Here is a tiny trained network, its code and every weight. The questions are about switching its units off for an input and a class, where a switched-off unit gives its printed mean instead of its output.

import numpy as np


def w(rows, s, z=0):
    codes = np.array(rows[::2]) - 128.0
    scale = np.full(codes.shape[1], s)
    scale[-1] = z or s
    return codes * scale


def norm(h):
    return h / np.sqrt((h * h).mean(-1, keepdims=True) + 1e-5)


def f(y):
    return np.maximum(y, 0)


def log_softmax(a):
    a = a - a.max(-1, keepdims=True)
    return a - np.log(np.exp(a).sum(-1, keepdims=True))


def net(x, mask):
    res = np.array(x, float).reshape(1, 7) / 4 @ E
    u = 0
    for l in range(2):
        y = f(norm(res) @ A[l][:, :-1].T + A[l][:, -1])
        res = res + np.where(mask[u : u + 3], y, B[l][:, -1]) @ B[l][:, :-1]
        u += 3
    return log_softmax(norm(res)[-1] @ U[:, :-1].T + U[:, -1])


A, B = {}, {}
E = w([
[20,126,157,82,131],'x0',
[128,126,42,107,132],'x1',
[123,179,159,18,131],'x2',
[13,63,112,78,83],'x3',
[86,124,95,103,36],'x4',
[131,185,203,89,186],'x5',
[160,78,2,121,128],'x6',
],0.0069)
A[0] = w([
[221,212,225,73,144,117],'0.n1',
[194,193,254,146,90,224],'0.n2',
[94,66,90,140,56,5],'0.n3',
],0.008,0.0027)
B[0] = w([
[162,74,176,88,11,243],'0.n1',
[71,130,123,185,40,254],'0.n2',
[147,164,15,225,2,176],'0.n3',
],0.0085,0.0067)
A[1] = w([
[107,129,59,74,2,169],'1.n1',
[90,118,149,242,218,254],'1.n2',
[214,205,222,100,180,148],'1.n3',
],0.0091,0.005)
B[1] = w([
[167,125,230,55,170,250],'1.n1',
[183,87,107,35,185,174],'1.n2',
[95,111,144,92,8,153],'1.n3',
],0.011)
U = w([
[125,106,168,84,246,209],'0',
[84,217,96,225,117,19],'1',
[119,105,212,123,6,197],'2',
[218,116,61,199,135,121],'3',
[88,232,103,244,149,1],'4',
],0.013,0.0055)

Each question gives the input, the list of numbers given to net, and the class t.
The units are the neurons (one row each of A and B). Each row of codes is followed by its name. A weight is (code - 128) times the scale printed after its matrix; where a second scale follows, it is the last column's (A, B and U).
mask holds one flag per neuron, layer by layer. A switched-off neuron (its flag False) gives its mean, the last column of its row in B, instead of its output. The means were averaged over made-up inputs and are rounded, as every weight is.
A unit's drop is (log p(t) with every unit on - log p(t) with that unit switched off) / (log p(t) with every unit on - log p(t) with every unit switched off).
The circuit of an input: a set's keep is (log p(t) with only the set's units on - log p(t) with every unit switched off) / (log p(t) with every unit on - log p(t) with every unit switched off). Starting from all 6 units, units are removed one at a time, each time the one whose removal leaves the highest keep (on an exact tie, the one counted first), for as long as the keep stays at least 0.8.
units of the circuit, in order: the units of the circuit, biggest drop first
most important unit: the unit with the biggest drop
k most important neurons: the k neurons with the biggest drops, biggest first
top k neurons in layer l: the k neurons of layer l with the biggest drops, biggest first
drop of u: that unit's drop, to one decimal
input [3,3,-5,3,1,-7,8], class 3: most important unit : 0.n1
input [5,1,-6,5,-4,-6,-1], class 0: 2 most important neurons : 0.n1, 0.n2
input [1,-5,4,6,-2,3,8], class 0: 3 most important neurons : 0.n1, 0.n2, 1.n3
input [5,3,-6,5,-2,3,3], class 0: top 2 neurons in layer 0 : 0.n1, 0.n2
input [-8,5,6,-7,-4,-5,1], class 2: units of the circuit, in order : 1.n3, 0.n3
input [-4,5,0,8,2,3,-4], class 0: units of the circuit, in order : 1.n1, 0.n2
input [7,2,-1,-1,-3,-8,7], class 3: units of the circuit, in order : 0.n3, 0.n1
input [-8,-2,-6,8,-1,-1,-5], class 3: units of the circuit, in order : 0.n1, 1.n2, 0.n2, 1.n1
input [-8,-1,7,-8,-8,-5,4], class 2: 4 most important neurons : 1.n3, 0.n1, 0.n3, 1.n2
input [4,4,8,6,-8,-7,4], class 0: 2 most important neurons : 0.n1, 0.n2
input [0,3,-6,0,0,0,2], class 3: 3 most important neurons : 0.n1, 0.n3, 1.n1
input [-3,-1,-1,8,-6,-2,2], class 0: units of the circuit, in order : 0.n1, 0.n2
input [-6,-6,3,1,0,-7,6], class 3: 3 most important neurons : 0.n1, 0.n2, 1.n3
input [1,-1,-7,-3,-8,6,-1], class 2: units of the circuit, in order : 1.n3
input [8,1,-8,-3,6,5,-1], class 0: 2 most important neurons : 0.n1, 1.n2
input [5,2,7,7,6,4,5], class 0: drop of 0.n1 : 0.3
input [8,3,4,3,0,0,8], class 0: drop of 1.n1 : 0.1
input [-8,-6,-3,3,-5,1,2], class 3: drop of 1.n1 : 1.1
